Here is a tiny trained network, its code and every weight. The questions are about switching its units off for an input and a target symbol, where a switched-off unit gives its printed mean instead of its output.

import numpy as np


def w(rows, s, z=0):
    codes = np.array(rows[::2]) - 128.0
    scale = np.full(codes.shape[1], s)
    scale[-1] = z or s
    return codes * scale


def norm(h):
    return h / np.sqrt((h * h).mean(-1, keepdims=True) + 1e-5)


def f(y):
    return np.maximum(y, 0)


def softmax(a):
    e = np.exp(a - a.max(-1, keepdims=True))
    return e / e.sum(-1, keepdims=True)


def log_softmax(a):
    a = a - a.max(-1, keepdims=True)
    return a - np.log(np.exp(a).sum(-1, keepdims=True))


def net(x, mask):
    ids = ['ΦΩαγεζτψ'.index(c) for c in x.split()]
    T = len(ids)
    res = E[ids] + P[:T]
    u = 0
    for l in range(2):
        r = norm(res)
        for j in range(3):
            rows = slice(2 * j, 2 * j + 2)
            q, k, v = (r @ M[l][rows].T for M in (Q, K, V))
            z = softmax(np.where(np.tri(T) > 0, q @ k.T / 2**0.5, -1e9)) @ v
            o = O[l][rows]
            res = res + np.where(mask[u + j], z, o[:, -1]) @ o[:, :-1]
        u += 3
        y = f(norm(res) @ A[l][:, :-1].T + A[l][:, -1])
        res = res + np.where(mask[u : u + 4], y, B[l][:, -1]) @ B[l][:, :-1]
        u += 4
    return log_softmax(norm(res)[-1] @ U[:, :-1].T + U[:, -1])


Q, K, V, O, A, B = {}, {}, {}, {}, {}, {}
E = w([
[112,93,6],'Φ',
[85,104,121],'Ω',
[130,115,117],'α',
[138,169,90],'γ',
[122,153,243],'ε',
[140,123,97],'ζ',
[126,113,111],'τ',
[188,60,159],'ψ',
],0.016)
P = w([
[120,138,161],'0',
[1,115,143],'1',
[17,133,117],'2',
[83,79,141],'3',
[155,104,113],'4',
[102,108,139],'5',
[32,136,118],'6',
],0.0071)
Q[0] = w([
[86,196,111],'0.h0',
[110,99,97],'0.h0',
[132,145,100],'0.h1',
[131,109,89],'0.h1',
[134,4,85],'0.h2',
[95,95,81],'0.h2',
],0.036)
K[0] = w([
[198,115,142],'0.h0',
[139,122,66],'0.h0',
[133,143,98],'0.h1',
[102,127,100],'0.h1',
[143,4,125],'0.h2',
[163,109,91],'0.h2',
],0.033)
V[0] = w([
[110,208,64],'0.h0',
[177,178,133],'0.h0',
[116,165,86],'0.h1',
[122,103,186],'0.h1',
[76,248,106],'0.h2',
[142,110,78],'0.h2',
],0.011)
O[0] = w([
[17,90,121,116],'0.h0',
[133,60,154,80],'0.h0',
[65,122,145,123],'0.h1',
[211,150,92,134],'0.h1',
[2,225,141,12],'0.h2',
[120,127,101,141],'0.h2',
],0.0086,0.011)
A[0] = w([
[87,36,82,145],'0.n0',
[104,208,102,116],'0.n1',
[135,167,1,190],'0.n2',
[174,180,212,253],'0.n3',
],0.018,0.0024)
B[0] = w([
[146,227,195,254],'0.n0',
[138,13,170,169],'0.n1',
[97,153,24,189],'0.n2',
[6,184,205,185],'0.n3',
],0.017,0.0092)
Q[1] = w([
[94,218,37],'1.h0',
[41,145,74],'1.h0',
[58,132,176],'1.h1',
[194,99,232],'1.h1',
[197,159,109],'1.h2',
[157,128,7],'1.h2',
],0.02)
K[1] = w([
[49,204,195],'1.h0',
[49,169,124],'1.h0',
[90,25,135],'1.h1',
[53,197,3],'1.h1',
[219,87,171],'1.h2',
[178,186,143],'1.h2',
],0.019)
V[1] = w([
[150,122,254],'1.h0',
[174,152,133],'1.h0',
[166,58,108],'1.h1',
[114,118,108],'1.h1',
[98,124,48],'1.h2',
[214,235,112],'1.h2',
],0.0086)
O[1] = w([
[193,63,89,253],'1.h0',
[221,148,167,206],'1.h0',
[27,122,124,57],'1.h1',
[115,117,137,124],'1.h1',
[106,196,163,33],'1.h2',
[254,153,99,184],'1.h2',
],0.0069,0.0032)
A[1] = w([
[115,155,159,18],'1.n0',
[134,183,101,118],'1.n1',
[42,3,89,35],'1.n2',
[79,175,149,5],'1.n3',
],0.018,0.0024)
B[1] = w([
[137,115,161,183],'1.n0',
[137,162,110,243],'1.n1',
[78,56,4,254],'1.n2',
[172,121,151,234],'1.n3',
],0.029,0.0037)
U = w([
[144,147,145,75],'Φ',
[85,76,74,253],'Ω',
[174,151,85,84],'α',
[78,116,225,175],'γ',
[132,117,110,103],'ε',
[136,139,148,109],'ζ',
[122,228,51,145],'τ',
[236,1,148,136],'ψ',
],0.01,0.0053)

Each question gives the input, a string of symbols that net reads in full, and the target symbol t.
The units are the heads (2 rows each of Q, K, V and O) and the neurons (one row each of A and B). Each row of codes is followed by its name. A weight is (code - 128) times the scale printed after its matrix; where a second scale follows, it is the last column's (O, A, B and U).
mask holds one flag per unit, layer by layer, with each layer's heads first. A switched-off unit (its flag False) gives its mean, the last column of its rows in O or B, instead of its output. The means were averaged over made-up inputs and are rounded, as every weight is.
A unit's drop is (log p(t) with every unit on - log p(t) with that unit switched off) / (log p(t) with every unit on - log p(t) with every unit switched off).
k most important neurons: the k neurons with the biggest drops, biggest first
k most important neurons of layer l: the k neurons of layer l with the biggest drops, biggest first
heads that matter: for each layer, one digit per head in row order, 1 if its drop is at least 0.15 and else 0, layers parted by /
drop when u is switched off: that unit's drop, to one decimal
input τ ψ Ω ζ α Φ, target τ: heads that matter -> 000 / 000
input ψ τ ε τ τ, target τ: 3 most important neurons of layer 1 -> [1.n2, 1.n1, 1.n3]
input Ω Φ ζ, target Ω: 2 most important neurons of layer 0 -> [0.n1, 0.n3]
input Ω τ ψ ζ ψ Φ, target τ: 2 most important neurons -> [0.n0, 0.n2]
input Ω α ζ, target Ω: heads that matter -> 001 / 000
input ψ Φ τ Φ ψ Φ α, target ψ: 2 most important neurons of layer 0 -> [0.n2, 0.n3]
input α γ ε ζ, target γ: heads that matter -> 110 / 000
input Φ γ τ τ γ α γ, target Ω: 2 most important neurons -> [1.n2, 0.n1]
input γ ζ τ, target γ: heads that matter -> 101 / 000
input Ω τ ψ ψ ψ ψ α, target ψ: most important neuron of layer 0 -> [0.n0]
input ψ α Ω, target ψ: heads that matter -> 101 / 000
input Φ α ψ Ω ψ Φ τ, target ψ: 3 most important neurons -> [0.n2, 0.n3, 1.n1]
input τ τ τ γ, target Ω: 2 most important neurons -> [0.n1, 1.n2]
input ψ ψ τ, target ψ: 2 most important neurons of layer 0 -> [0.n0, 0.n2]
input γ Ω Ω, target γ: most important neuron -> [0.n0]
input ψ Φ ζ, target ψ: drop when 0.h0 is switched off -> 0.6
input Ω ε α, target Ω: drop when 0.n1 is switched off -> 0.3
input γ Ω α, target γ: drop when 0.n0 is switched off -> 0.5
input γ τ α τ τ, target τ: drop when 0.n0 is switched off -> -0.1
input ζ Φ ψ Φ ε, target γ: most important neuron -> [0.n3]
